Below are the code and all the weights of a small trained network. Each question names an input and a target symbol and asks about switching units off, where a switched-off unit gives its printed mean instead of its output.

import numpy as np


def w(rows, s, z=0):
    codes = np.array(rows[::2]) - 128.0
    scale = np.full(codes.shape[1], s)
    scale[-1] = z or s
    return codes * scale


def f(y):
    return np.maximum(y, 0)


def softmax(a):
    e = np.exp(a - a.max(-1, keepdims=True))
    return e / e.sum(-1, keepdims=True)


def log_softmax(a):
    a = a - a.max(-1, keepdims=True)
    return a - np.log(np.exp(a).sum(-1, keepdims=True))


def net(x, mask):
    ids = ['αγδεζηθμξτφψ'.index(c) for c in x.split()]
    T = len(ids)
    res = E[ids] + P[:T]
    q, k, v = (res @ M[0].T for M in (Q, K, V))
    z = softmax(np.where(np.tri(T) > 0, q @ k.T / 4**0.5, -1e9)) @ v
    res = res + np.where(mask[0], z, O[0][:, -1]) @ O[0][:, :-1]
    y = f(res @ A[0][:, :-1].T + A[0][:, -1])
    res = res + np.where(mask[1:9], y, B[0][:, -1]) @ B[0][:, :-1]
    return log_softmax(res[-1] @ U[:, :-1].T + U[:, -1])


Q, K, V, O, A, B = {}, {}, {}, {}, {}, {}
E = w([
[90,181,115,59,76,86],'α',
[165,171,193,121,75,73],'γ',
[133,213,60,220,101,175],'δ',
[2,30,198,143,166,85],'ε',
[60,113,129,116,106,178],'ζ',
[196,84,167,149,104,138],'η',
[107,109,155,114,184,219],'θ',
[146,198,217,223,213,144],'μ',
[75,173,74,191,156,125],'ξ',
[175,202,79,160,150,154],'τ',
[146,79,213,91,200,106],'φ',
[156,71,167,139,140,105],'ψ',
],0.016)
P = w([
[144,79,82,251,117,96],'0',
[150,128,96,143,124,146],'1',
[145,135,112,141,124,149],'2',
[127,127,129,144,127,145],'3',
[121,132,139,135,131,149],'4',
[122,143,146,124,129,156],'5',
[111,142,154,119,129,159],'6',
[74,130,165,119,132,154],'7',
[109,156,174,100,136,167],'8',
[67,140,183,106,132,168],'9',
[61,145,193,99,134,174],'10',
[102,132,152,113,131,143],'11',
],0.012)
Q[0] = w([
[122,66,30,43,113,164],'H1',
[95,251,40,208,164,191],'H1',
[108,158,93,82,165,170],'H1',
[174,20,157,174,179,137],'H1',
],0.014)
K[0] = w([
[136,65,34,122,120,228],'H1',
[54,165,247,84,116,184],'H1',
[124,125,142,59,175,169],'H1',
[126,71,115,214,175,91],'H1',
],0.016)
V[0] = w([
[47,218,207,163,141,63],'H1',
[225,148,199,184,90,164],'H1',
[69,67,133,142,42,195],'H1',
[89,196,85,196,4,113],'H1',
],0.013)
O[0] = w([
[131,235,189,136,86,139,248],'H1',
[139,134,141,133,245,65,217],'H1',
[43,103,112,112,222,191,95],'H1',
[127,168,121,2,142,127,129],'H1',
],0.013,0.016)
A[0] = w([
[175,62,255,48,77,73,80],'N1',
[136,49,134,168,215,186,135],'N2',
[63,103,76,77,56,185,113],'N3',
[105,109,181,61,161,186,128],'N4',
[189,105,227,118,125,149,119],'N5',
[78,136,61,25,89,138,54],'N6',
[125,171,157,214,19,103,3],'N7',
[121,58,112,79,207,72,66],'N8',
],0.0091,0.0029)
B[0] = w([
[89,122,73,182,8,134,179],'N1',
[94,156,240,147,97,101,153],'N2',
[81,178,45,87,200,159,156],'N3',
[84,73,131,128,164,58,171],'N4',
[34,82,116,97,172,151,209],'N5',
[181,22,210,111,52,160,163],'N6',
[228,130,76,104,164,167,255],'N7',
[223,156,42,147,144,159,156],'N8',
],0.011,0.024)
U = w([
[136,132,88,136,134,193,141],'α',
[167,112,47,191,97,129,96],'γ',
[179,195,148,96,216,100,119],'δ',
[78,139,114,99,196,174,153],'ε',
[134,119,138,88,170,100,154],'ζ',
[129,253,161,109,35,54,251],'η',
[155,115,151,128,159,104,68],'θ',
[145,138,154,86,106,144,158],'μ',
[160,176,199,56,62,190,63],'ξ',
[204,96,157,63,144,138,33],'τ',
[124,183,41,69,164,68,39],'φ',
[159,105,229,171,99,178,183],'ψ',
],0.0062,0.0032)

Each question gives the input, a string of symbols that net reads in full, and the target symbol t.
The units are the heads (4 rows each of Q, K, V and O) and the neurons (one row each of A and B). Each row of codes is followed by its name. A weight is (code - 128) times the scale printed after its matrix; where a second scale follows, it is the last column's (O, A, B and U).
mask holds one flag per unit, heads first, then neurons. A switched-off unit (its flag False) gives its mean, the last column of its rows in O or B, instead of its output. The means were averaged over made-up inputs and are rounded, as every weight is.
A unit's drop is (log p(t) with every unit on - log p(t) with that unit switched off) / (log p(t) with every unit on - log p(t) with every unit switched off).
The circuit of an input: a set's keep is (log p(t) with only the set's units on - log p(t) with every unit switched off) / (log p(t) with every unit on - log p(t) with every unit switched off). Starting from all 9 units, units are removed one at a time, each time the one whose removal leaves the highest keep (on an exact tie, the one counted first), for as long as the keep stays at least 0.8.
units of the circuit, in order: the units of the circuit, biggest drop first
most important unit: the unit with the biggest drop
top k neurons: the k neurons with the biggest drops, biggest first
drop when u is switched off: that unit's drop, to one decimal
input ξ φ μ μ μ ε φ ξ, target γ: units of the circuit, in order -> H1
input ψ δ δ δ τ φ μ δ, target δ: units of the circuit, in order -> N7, N1, H1
input μ μ φ τ ψ τ ξ ε δ, target α: units of the circuit, in order -> H1, N7
input ε ε δ ε, target ε: units of the circuit, in order -> H1, N3
input δ ε α μ φ θ φ μ φ μ θ δ, target ψ: units of the circuit, in order -> H1, N2
input μ μ ζ μ φ δ γ φ μ γ, target η: units of the circuit, in order -> N1, H1
input φ θ η, target ψ: units of the circuit, in order -> H1, N2
input η ε δ μ φ μ α ε ψ η, target δ: units of the circuit, in order -> H1, N8, N2
input ε τ ζ τ α, target ξ: units of the circuit, in order -> H1, N6
input ζ θ ψ μ δ ε μ δ μ τ, target δ: top 2 neurons -> N7, N1
input ε ε ζ θ δ, target ψ: units of the circuit, in order -> H1, N2, N7
input δ μ ε φ α δ τ φ φ, target τ: units of the circuit, in order -> N6, H1
input φ φ φ, target ψ: units of the circuit, in order -> H1, N2
input ζ μ ζ μ ψ μ ε τ ζ φ α, target ξ: units of the circuit, in order -> H1
input γ δ μ ξ δ α ξ ε μ μ ε, target φ: top 3 neurons -> N8, N4, N1
input τ μ μ δ δ δ δ φ τ φ φ, target γ: top 2 neurons -> N1, N8
input δ μ θ ε, target τ: drop when H1 is switched off -> 1.7
input ζ η μ ζ μ γ, target η: drop when N4 is switched off -> 0.0
input μ δ ζ, target ε: drop when N3 is switched off -> 1.0
input φ μ μ ξ, target δ: most important unit -> H1
